Here is a tiny trained network, its code and every weight. The questions are about switching its units off for an input and a class, where a switched-off unit gives its printed mean instead of its output.

import numpy as np


def w(rows, s, z=0):
    codes = np.array(rows[::2]) - 128.0
    scale = np.full(codes.shape[1], s)
    scale[-1] = z or s
    return codes * scale


def f(y):
    return y / 2 * (1 + np.tanh(0.7978845608 * (y + 0.044715 * y**3)))


def log_softmax(a):
    a = a - a.max(-1, keepdims=True)
    return a - np.log(np.exp(a).sum(-1, keepdims=True))


def net(x, mask):
    res = np.array(x, float).reshape(1, 2) / 4 @ E
    y = f(res @ A[0][:, :-1].T + A[0][:, -1])
    res = res + np.where(mask, y, B[0][:, -1]) @ B[0][:, :-1]
    return log_softmax(res[-1] @ U[:, :-1].T + U[:, -1])


A, B = {}, {}
E = w([
[236,109,117,103,116,29,186,170],'x0',
[103,81,54,99,177,65,196,8],'x1',
],0.013)
A[0] = w([
[121,93,156,164,125,102,121,189,92],'neuron 1',
[140,122,121,150,114,171,126,110,170],'neuron 2',
[50,117,106,118,141,143,124,40,132],'neuron 3',
[138,103,107,125,102,96,152,79,71],'neuron 4',
[55,130,145,140,117,214,80,184,253],'neuron 5',
[102,124,113,130,125,178,144,93,170],'neuron 6',
[187,145,137,121,118,97,122,252,131],'neuron 7',
[94,107,124,126,116,157,144,87,128],'neuron 8',
[192,113,101,124,139,66,177,88,33],'neuron 9',
],0.019,0.0058)
B[0] = w([
[193,101,155,124,81,105,171,130,159],'neuron 1',
[144,146,151,174,138,104,113,115,152],'neuron 2',
[164,107,27,172,154,142,177,4,241],'neuron 3',
[85,146,155,155,182,106,59,128,186],'neuron 4',
[59,174,212,105,227,43,13,190,253],'neuron 5',
[147,93,113,173,169,78,158,60,185],'neuron 6',
[142,87,75,79,22,209,236,200,225],'neuron 7',
[218,147,124,158,114,163,101,45,177],'neuron 8',
[84,180,223,119,161,98,35,223,224],'neuron 9',
],0.014,0.023)
U = w([
[55,204,156,109,173,97,75,163,234],'0',
[161,110,66,87,50,185,197,159,153],'1',
[153,110,1,159,151,150,160,35,5],'2',
],0.0087,0.0018)

Each question gives the input, the list of numbers given to net, and the class t.
The units are the neurons (one row each of A and B). Each row of codes is followed by its name. A weight is (code - 128) times the scale printed after its matrix; where a second scale follows, it is the last column's (A, B and U).
mask holds one flag per neuron, in row order. A switched-off neuron (its flag False) gives its mean, the last column of its row in B, instead of its output. The means were averaged over made-up inputs and are rounded, as every weight is.
A unit's drop is (log p(t) with every unit on - log p(t) with that unit switched off) / (log p(t) with every unit on - log p(t) with every unit switched off).
The circuit of an input: a set's keep is (log p(t) with only the set's units on - log p(t) with every unit switched off) / (log p(t) with every unit on - log p(t) with every unit switched off). Starting from all 9 units, units are removed one at a time, each time the one whose removal leaves the highest keep (on an exact tie, the one counted first), for as long as the keep stays at least 0.8.
units of the circuit, in order: the units of the circuit, biggest drop first
k most important neurons: the k neurons with the biggest drops, biggest first
drop when u is switched off: that unit's drop, to one decimal
input [-8,1], class 2: 2 most important neurons -> neuron 3; neuron 9
input [6,-1], class 1: units of the circuit, in order -> neuron 7
input [1,-1], class 1: units of the circuit, in order -> neuron 5; neuron 9; neuron 3
input [1,0], class 1: 3 most important neurons -> neuron 5; neuron 9; neuron 3
input [1,-7], class 1: 2 most important neurons -> neuron 7; neuron 9
input [-4,1], class 2: 2 most important neurons -> neuron 9; neuron 3
input [0,7], class 2: 2 most important neurons -> neuron 3; neuron 5
input [0,8], class 2: 2 most important neurons -> neuron 3; neuron 5
input [-5,1], class 2: drop when neuron 9 is switched off -> 0.6
input [2,-7], class 1: drop when neuron 7 is switched off -> 1.3
